Below is a small trained network, with its code and all its weights. Each question gives an input and a target symbol and asks what happens when units are switched off, that is, made to give their printed mean instead of their output.

import numpy as np


def w(rows, s, z=0):
    codes = np.array(rows[::2]) - 128.0
    scale = np.full(codes.shape[1], s)
    scale[-1] = z or s
    return codes * scale


def norm(h):
    return h / np.sqrt((h * h).mean(-1, keepdims=True) + 1e-5)


def f(y):
    return y / 2 * (1 + np.tanh(0.7978845608 * (y + 0.044715 * y**3)))


def softmax(a):
    e = np.exp(a - a.max(-1, keepdims=True))
    return e / e.sum(-1, keepdims=True)


def log_softmax(a):
    a = a - a.max(-1, keepdims=True)
    return a - np.log(np.exp(a).sum(-1, keepdims=True))


def net(x, mask):
    ids = ['βγδεηθμπστφω'.index(c) for c in x.split()]
    T = len(ids)
    res = E[ids] + P[:T]
    r = norm(res)
    for j in range(3):
        rows = slice(2 * j, 2 * j + 2)
        q, k, v = (r @ M[0][rows].T for M in (Q, K, V))
        z = softmax(np.where(np.tri(T) > 0, q @ k.T / 2**0.5, -1e9)) @ v
        o = O[0][rows]
        res = res + np.where(mask[j], z, o[:, -1]) @ o[:, :-1]
    y = f(norm(res) @ A[0][:, :-1].T + A[0][:, -1])
    res = res + np.where(mask[3:15], y, B[0][:, -1]) @ B[0][:, :-1]
    return log_softmax(norm(res)[-1] @ U[:, :-1].T + U[:, -1])


Q, K, V, O, A, B = {}, {}, {}, {}, {}, {}
E = w([
[121,129,58,160],'β',
[148,128,148,142],'γ',
[152,116,167,125],'δ',
[190,118,181,120],'ε',
[186,95,167,230],'η',
[77,97,4,154],'θ',
[128,103,165,74],'μ',
[129,115,17,114],'π',
[112,121,114,107],'σ',
[166,192,80,95],'τ',
[164,94,77,158],'φ',
[72,108,130,185],'ω',
],0.018)
P = w([
[134,145,74,119],'0',
[138,124,84,85],'1',
[136,109,104,57],'2',
[142,108,119,54],'3',
[137,104,120,60],'4',
[151,104,166,51],'5',
[157,103,176,35],'6',
[156,107,184,34],'7',
[154,103,200,48],'8',
[171,103,214,30],'9',
[181,111,238,45],'10',
[193,111,253,54],'11',
],0.0042)
Q[0] = w([
[95,159,122,167],'head 0',
[73,116,89,182],'head 0',
[206,116,137,31],'head 1',
[120,104,127,137],'head 1',
[151,6,132,97],'head 2',
[171,72,114,88],'head 2',
],0.012)
K[0] = w([
[180,157,98,112],'head 0',
[182,140,23,118],'head 0',
[185,186,141,27],'head 1',
[66,123,132,138],'head 1',
[243,6,114,122],'head 2',
[137,14,54,181],'head 2',
],0.011)
V[0] = w([
[46,143,110,195],'head 0',
[199,158,158,74],'head 0',
[156,230,73,59],'head 1',
[97,72,163,138],'head 1',
[22,151,132,207],'head 2',
[89,253,198,92],'head 2',
],0.0078)
O[0] = w([
[37,122,160,162,44],'head 0',
[114,122,2,14,180],'head 0',
[141,173,52,30,138],'head 1',
[19,104,173,181,128],'head 1',
[60,147,67,54,13],'head 2',
[7,204,176,24,2],'head 2',
],0.0049,0.006)
A[0] = w([
[117,116,16,47,161],'neuron 0',
[56,204,70,221,136],'neuron 1',
[171,201,153,110,38],'neuron 2',
[156,170,149,126,2],'neuron 3',
[254,51,199,211,212],'neuron 4',
[115,87,186,49,149],'neuron 5',
[53,85,118,228,196],'neuron 6',
[185,119,191,102,161],'neuron 7',
[203,237,178,149,85],'neuron 8',
[186,130,43,68,171],'neuron 9',
[176,227,155,108,115],'neuron 10',
[94,126,218,72,132],'neuron 11',
],0.0076,0.0027)
B[0] = w([
[50,166,185,137,162],'neuron 0',
[149,139,190,66,133],'neuron 1',
[120,92,69,79,126],'neuron 2',
[149,1,76,73,120],'neuron 3',
[106,175,161,155,250],'neuron 4',
[77,169,161,144,137],'neuron 5',
[136,213,168,115,148],'neuron 6',
[80,120,170,122,166],'neuron 7',
[106,85,119,100,140],'neuron 8',
[118,201,136,153,189],'neuron 9',
[106,82,141,12,133],'neuron 10',
[139,160,178,151,126],'neuron 11',
],0.0059,0.012)
U = w([
[138,218,148,163,254],'β',
[174,227,178,152,133],'γ',
[154,151,197,125,105],'δ',
[197,102,174,76,72],'ε',
[128,65,174,201,24],'η',
[60,89,93,164,137],'θ',
[67,96,204,53,113],'μ',
[143,125,59,119,76],'π',
[74,254,166,134,45],'σ',
[137,130,85,27,173],'τ',
[216,5,94,184,103],'φ',
[19,79,221,197,122],'ω',
],0.011,0.0079)

Each question gives the input, a string of symbols that net reads in full, and the target symbol t.
The units are the heads (2 rows each of Q, K, V and O) and the neurons (one row each of A and B). Each row of codes is followed by its name. A weight is (code - 128) times the scale printed after its matrix; where a second scale follows, it is the last column's (O, A, B and U).
mask holds one flag per unit, heads first, then neurons. A switched-off unit (its flag False) gives its mean, the last column of its rows in O or B, instead of its output. The means were averaged over made-up inputs and are rounded, as every weight is.
A unit's drop is (log p(t) with every unit on - log p(t) with that unit switched off) / (log p(t) with every unit on - log p(t) with every unit switched off).
The circuit of an input: a set's keep is (log p(t) with only the set's units on - log p(t) with every unit switched off) / (log p(t) with every unit on - log p(t) with every unit switched off). Starting from the 12 units with the biggest drops (on a tie, the unit counted first), units are removed one at a time, each time the one whose removal leaves the highest keep (on an exact tie, the one counted first), for as long as the keep stays at least 0.8.
circuit, biggest first: the units of the circuit, biggest drop first
most important unit: the unit with the biggest drop
k most important neurons: the k neurons with the biggest drops, biggest first
which heads matter: for each layer, one digit per head in row order, 1 if its drop is at least 0.15 and else 0, layers parted by /
drop of u: that unit's drop, to one decimal
input β δ γ τ π γ θ μ, target τ: circuit, biggest first	head 1; head 0
input ω ε π φ θ ε φ η φ η π, target φ: circuit, biggest first	head 2
input γ σ δ τ σ γ γ σ τ τ γ, target τ: which heads matter	010
input π θ σ δ γ τ γ, target τ: which heads matter	110
input θ φ ε, target φ: which heads matter	001
input τ ε γ σ, target τ: which heads matter	110
input δ ω σ θ γ θ ε ω μ σ σ, target ω: which heads matter	100
input δ β τ σ, target τ: which heads matter	010
input μ φ δ, target φ: 2 most important neurons	neuron 6; neuron 0
input π φ γ, target φ: drop of head 2	0.7
input φ σ ε, target φ: drop of neuron 6	0.2
input ε μ ω σ μ ε γ, target ω: drop of neuron 8	0.1
input θ ε σ η γ γ ω μ, target ω: drop of head 0	0.4
input ε β ω δ, target ω: most important unit	head 0
